Below are the code and all the weights of a small trained network. Each question names an input and a class and asks about switching units off, where a switched-off unit gives its printed mean instead of its output.

import numpy as np


def w(rows, s, z=0):
    codes = np.array(rows[::2]) - 128.0
    scale = np.full(codes.shape[1], s)
    scale[-1] = z or s
    return codes * scale


def norm(h):
    return h / np.sqrt((h * h).mean(-1, keepdims=True) + 1e-5)


def f(y):
    return y / 2 * (1 + np.tanh(0.7978845608 * (y + 0.044715 * y**3)))


def log_softmax(a):
    a = a - a.max(-1, keepdims=True)
    return a - np.log(np.exp(a).sum(-1, keepdims=True))


def net(x, mask):
    res = np.array(x, float).reshape(1, 5) / 4 @ E
    u = 0
    for l in range(3):
        y = f(norm(res) @ A[l][:, :-1].T + A[l][:, -1])
        res = res + np.where(mask[u : u + 3], y, B[l][:, -1]) @ B[l][:, :-1]
        u += 3
    return log_softmax(norm(res)[-1] @ U[:, :-1].T + U[:, -1])


A, B = {}, {}
E = w([
[73,232,180,164,200,101,143,130,28,139,75],'x0',
[29,110,195,194,109,172,88,28,118,158,139],'x1',
[111,162,127,142,151,139,103,209,135,110,253],'x2',
[145,154,133,133,183,145,170,112,222,55,111],'x3',
[227,126,168,158,82,106,186,206,186,163,57],'x4',
],0.0061)
A[0] = w([
[100,210,174,204,87,42,122,224,75,97,107,30],'L0N0',
[193,86,64,140,169,143,252,188,170,1,136,8],'L0N1',
[153,111,211,161,99,150,182,205,235,228,71,2],'L0N2',
],0.0042,0.0033)
B[0] = w([
[167,140,119,79,185,29,162,2,133,181,165,205],'L0N0',
[137,147,21,195,168,146,164,130,101,24,68,249],'L0N1',
[189,165,209,179,111,214,140,91,130,144,118,241],'L0N2',
],0.0084,0.0016)
A[1] = w([
[121,182,120,88,134,72,130,163,88,161,172,71],'L1N0',
[2,128,195,99,152,136,123,83,129,111,116,97],'L1N1',
[160,71,95,67,63,116,113,153,77,156,68,1],'L1N2',
],0.0076,0.0056)
B[1] = w([
[2,73,180,117,181,76,213,182,193,163,127,165],'L1N0',
[71,215,76,224,85,203,34,82,50,69,76,253],'L1N1',
[103,65,70,8,123,180,184,68,72,200,36,154],'L1N2',
],0.0078,0.0047)
A[2] = w([
[165,78,121,91,70,202,203,82,131,118,98,99],'L2N0',
[146,53,91,122,96,110,167,50,214,67,127,7],'L2N1',
[192,87,187,174,2,120,136,157,186,132,83,1],'L2N2',
],0.0071,0.006)
B[2] = w([
[96,63,128,69,159,157,90,142,123,172,94,251],'L2N0',
[156,125,229,184,194,48,70,105,136,201,163,158],'L2N1',
[46,105,198,253,125,241,194,223,119,138,113,217],'L2N2',
],0.011,0.0029)
U = w([
[204,65,149,153,193,99,50,73,203,126,127,2],'0',
[57,170,161,79,180,37,198,189,87,185,188,54],'1',
[144,84,192,184,86,242,166,190,160,159,89,200],'2',
[44,211,107,167,117,175,64,8,65,85,90,157],'3',
[132,36,65,11,89,139,107,110,100,195,76,121],'4',
[225,181,29,84,141,123,178,187,178,2,125,246],'5',
[244,205,207,148,99,79,182,61,107,190,108,46],'6',
[70,83,93,123,50,156,49,118,160,96,244,97],'7',
],0.014,0.0024)

Each question gives the input, the list of numbers given to net, and the class t.
The units are the neurons (one row each of A and B). Each row of codes is followed by its name. A weight is (code - 128) times the scale printed after its matrix; where a second scale follows, it is the last column's (A, B and U).
mask holds one flag per neuron, layer by layer. A switched-off neuron (its flag False) gives its mean, the last column of its row in B, instead of its output. The means were averaged over made-up inputs and are rounded, as every weight is.
A unit's drop is (log p(t) with every unit on - log p(t) with that unit switched off) / (log p(t) with every unit on - log p(t) with every unit switched off).
The circuit of an input: a set's keep is (log p(t) with only the set's units on - log p(t) with every unit switched off) / (log p(t) with every unit on - log p(t) with every unit switched off). Starting from all 9 units, units are removed one at a time, each time the one whose removal leaves the highest keep (on an exact tie, the one counted first), for as long as the keep stays at least 0.8.
units of the circuit, in order: the units of the circuit, biggest drop first
unit that matters most: the unit with the biggest drop
top k neurons: the k neurons with the biggest drops, biggest first
k most important neurons of layer l: the k neurons of layer l with the biggest drops, biggest first
drop when u is switched off: that unit's drop, to one decimal
input [2,-5,6,2,-7], class 1: unit that matters most	L1N0
input [3,-8,0,-5,1], class 1: top 3 neurons	[L1N0; L0N0; L2N0]
input [6,-2,-6,-8,1], class 4: units of the circuit, in order	[L1N2; L1N1]
input [-4,0,-3,4,0], class 0: top 2 neurons	[L2N1; L0N1]
input [7,-1,-3,8,2], class 5: units of the circuit, in order	[L1N1; L2N1; L2N2]
input [-4,-1,3,1,0], class 5: top 3 neurons	[L0N0; L0N1; L1N2]
input [2,0,7,4,0], class 1: 2 most important neurons of layer 0	[L0N2; L0N0]
input [1,2,6,-7,5], class 1: top 2 neurons	[L1N0; L0N0]
input [-4,-6,0,-2,4], class 2: top 2 neurons	[L2N2; L0N2]
input [-2,-6,-6,6,-7], class 0: top 2 neurons	[L2N1; L1N1]
input [-8,-6,1,-1,-5], class 0: top 3 neurons	[L2N1; L1N1; L0N1]
input [0,3,7,-6,1], class 1: drop when L1N0 is switched off	0.3
input [8,-2,-6,6,3], class 6: drop when L2N1 is switched off	-0.1
input [7,0,8,-8,-5], class 1: units of the circuit, in order	[L1N0]
input [-8,-4,-1,0,-4], class 0: drop when L2N1 is switched off	1.0
